226 190 152 46
150 204 227 50
223 191 34 37
: 37

170 229 106 145
130 30 104 79
44 74 108 111
: 111

192 98 95 75 120 122 175
40 156 179 184 130 168 64
100 203 162 120 167 134 74
: 74

225 116 200 128 84 131 115
116 126 116 112 163 58 163
168 222 91 85 124 86 36
: 36

126 65 211 71 199
166 137 91 207 119
154 43 213 100 224
: 224

37 172 138 208
134 114 135 122
88 161 124 164
: 164

125 108 211 214 141 141 49
166 45 153 151 192 188 101
176 48 143 143 182 191 111
: 111

78 181 110 58 120
204 109 194 208 142
62 231 90 56 94
: 94

105 89 126 108 83
100 184 114 123 100
125 75 221 76 198
: 198

120 156 172 170 112 126
151 86 135 139 166 131
157 213 132 133 112 175
: 175
---
101 54 162 178
102 80 85 182
203 206 229 210
Answer: 102

178 82 178 199
192 44 203 173
143 97 147 128
Answer: 192

113 136 105 167
80 153 63 237
146 121 150 94
Answer: 80

137 140 188 116
170 181 207 57
159 190 184 131
Answer: 170

106 119 122 196
198 83 213 149
141 71 189 159
Answer: 198

103 200 237 43
53 149 138 169
216 203 51 144
Answer: 53

231 61 89 147
153 186 114 136
203 162 101 146
Answer: 153

155 85 200 88
167 153 119 158
65 150 72 216
Answer: 167

79 134 36 57
174 115 196 160
178 80 211 162
Answer: 174

85 177 183 50
110 145 206 47
85 177 181 52
Answer: 110
---
[[119 120  65 184  55  80 207]
 [150 114  89 183  73 106 155]] -> 89

[123 126  50  64 151 113 190] -> 50

[224  87 152  58 125 208  90] -> 152

[120 149 109 114 140  65 219] -> 109

[ 92  88 166 210  59  36 106] -> 166

[155  79 150 216 153 170 145] -> 150

[ 97 173  73  61  77 223 204] -> 73
---
Q:
127 114 133 131 129 210 173
128 119 134 131 128 167 194
101 67 162 169 203 227 156
A: 133

Q:
134 109 135 125 110
89 231 94 130 168
142 66 136 151 102
A: 135

Q:
95 133 205 92 194 151 57
127 116 66 102 138 116 235
111 110 87 58 74 160 43
A: 205

Q:
143 131 134 140
86 142 166 48
151 171 77 69
A: 134

Q:
45 162 78 213 220
72 75 54 114 225
163 151 61 149 47
A: 78

Q:
171 120 86 103 118 187 190
91 98 77 105 93 211 146
116 49 198 171 60 86 85
A: 86

Q:
150 75 109 31
81 184 172 82
229 133 138 109
A: 109

Q:
214 64 56 192 165 67
164 123 112 126 164 154
211 73 77 190 156 84
A: 56

Q:
106 151 119 64 219 126 74
144 101 104 96 127 125 141
173 77 69 111 208 130 27
A: 119

Q:
56 162 84 105 132 189
135 74 194 200 175 144
84 194 70 73 147 205
A: 84
---
86 197 115 37 Answer: 86

44 230 59 141 75 138 Answer: 138

75 204 213 167 Answer: 167

160 64 101 147 100
39 125 47 100 203
237 98 189 186 61
Answer: 189

151 155 58 52 231 Answer: 151

146 232 135 134 130 160
150 218 138 138 132 162
153 202 143 143 133 162
Answer: 202

41 185 26 35 163 Answer: 41

186 199 225 195 Answer: 195

52 147 154 145 158 65
20 225 223 146 104 70
Answer: 158

124 117 211 126 132 131 Answer: 131
---
189 126 35 75
164 96 136 147
183 160 60 102
-> 60

102 168 99 47 159 66 -> 99

122 99 65 136 120 165 134
42 124 65 70 129 103 85
-> 65

117 145 130 154 162
155 89 120 61 29
-> 120

27 156 139 76 198 -> 139

190 134 134 110 96 119 90
21 28 93 138 108 126 212
196 125 72 105 187 207 71
-> 72

71 109 177 150 156
50 159 164 134 135
64 161 118 135 143
-> 118

207 150 65 160 122 -> 65

38 197 123 157 -> 123

103 192 138 168 122 228 -> 138
---
[31, 173, 69, 77, 22, 157, 203] → 203, 31
[47, 93, 193, 150, 79] → 79, 47
[[179, 235, 24, 56, 65], [44, 125, 24, 31, 47]] → 65, 44
[[182, 179, 104, 135], [143, 206, 156, 79]] → 135, 143
[108, 60, 120, 221, 88] → 88, 108
[234, 151, 206, 213, 38, 182, 167] → 167, 234
---
90 104 204 196 76
144 130 74 72 156
31 36 203 92 34
=> 74

227 162 23 195 75 => 23

238 207 98 115 153 => 98

142 122 148 128 139 150 131
160 122 70 114 138 116 134
155 147 130 147 171 179 41
=> 114

141 89 209 156 196
178 189 115 135 116
104 69 101 145 116
=> 115

196 162 188 64 206 => 188

233 42 169 159 33
58 180 99 109 179
223 58 171 150 36
=> 99

81 198 223 35 73 => 223

61 165 216 54 193 50 103 => 54

139 149 23 113 168 75 206 => 113
---
145 206 85 98 110
141 115 132 219 195
137 173 105 95 107
-> 98

193 192 114 170 98 129 112
219 208 91 146 109 48 47
68 82 146 145 93 162 217
-> 129

190 100 72 151 172
149 116 159 74 172
221 132 25 57 172
-> 151

226 189 221 169 160 171 112
187 116 177 145 137 152 98
189 223 171 156 173 130 194
-> 171

137 29 206 192 20 63 161
185 99 185 165 164 63 109
182 102 186 159 183 63 101
-> 63

132 138 183 22 98 144
147 141 165 52 132 162
132 118 167 61 127 101
-> 98

140 120 113 157 114 176 118
150 169 126 142 118 145 159
163 139 134 214 95 84 172
-> 176

48 144 48 76
138 33 168 133
215 130 232 191
-> 48

150 102 157 151 158 107
120 37 132 124 127 46
131 136 140 127 138 139
-> 158
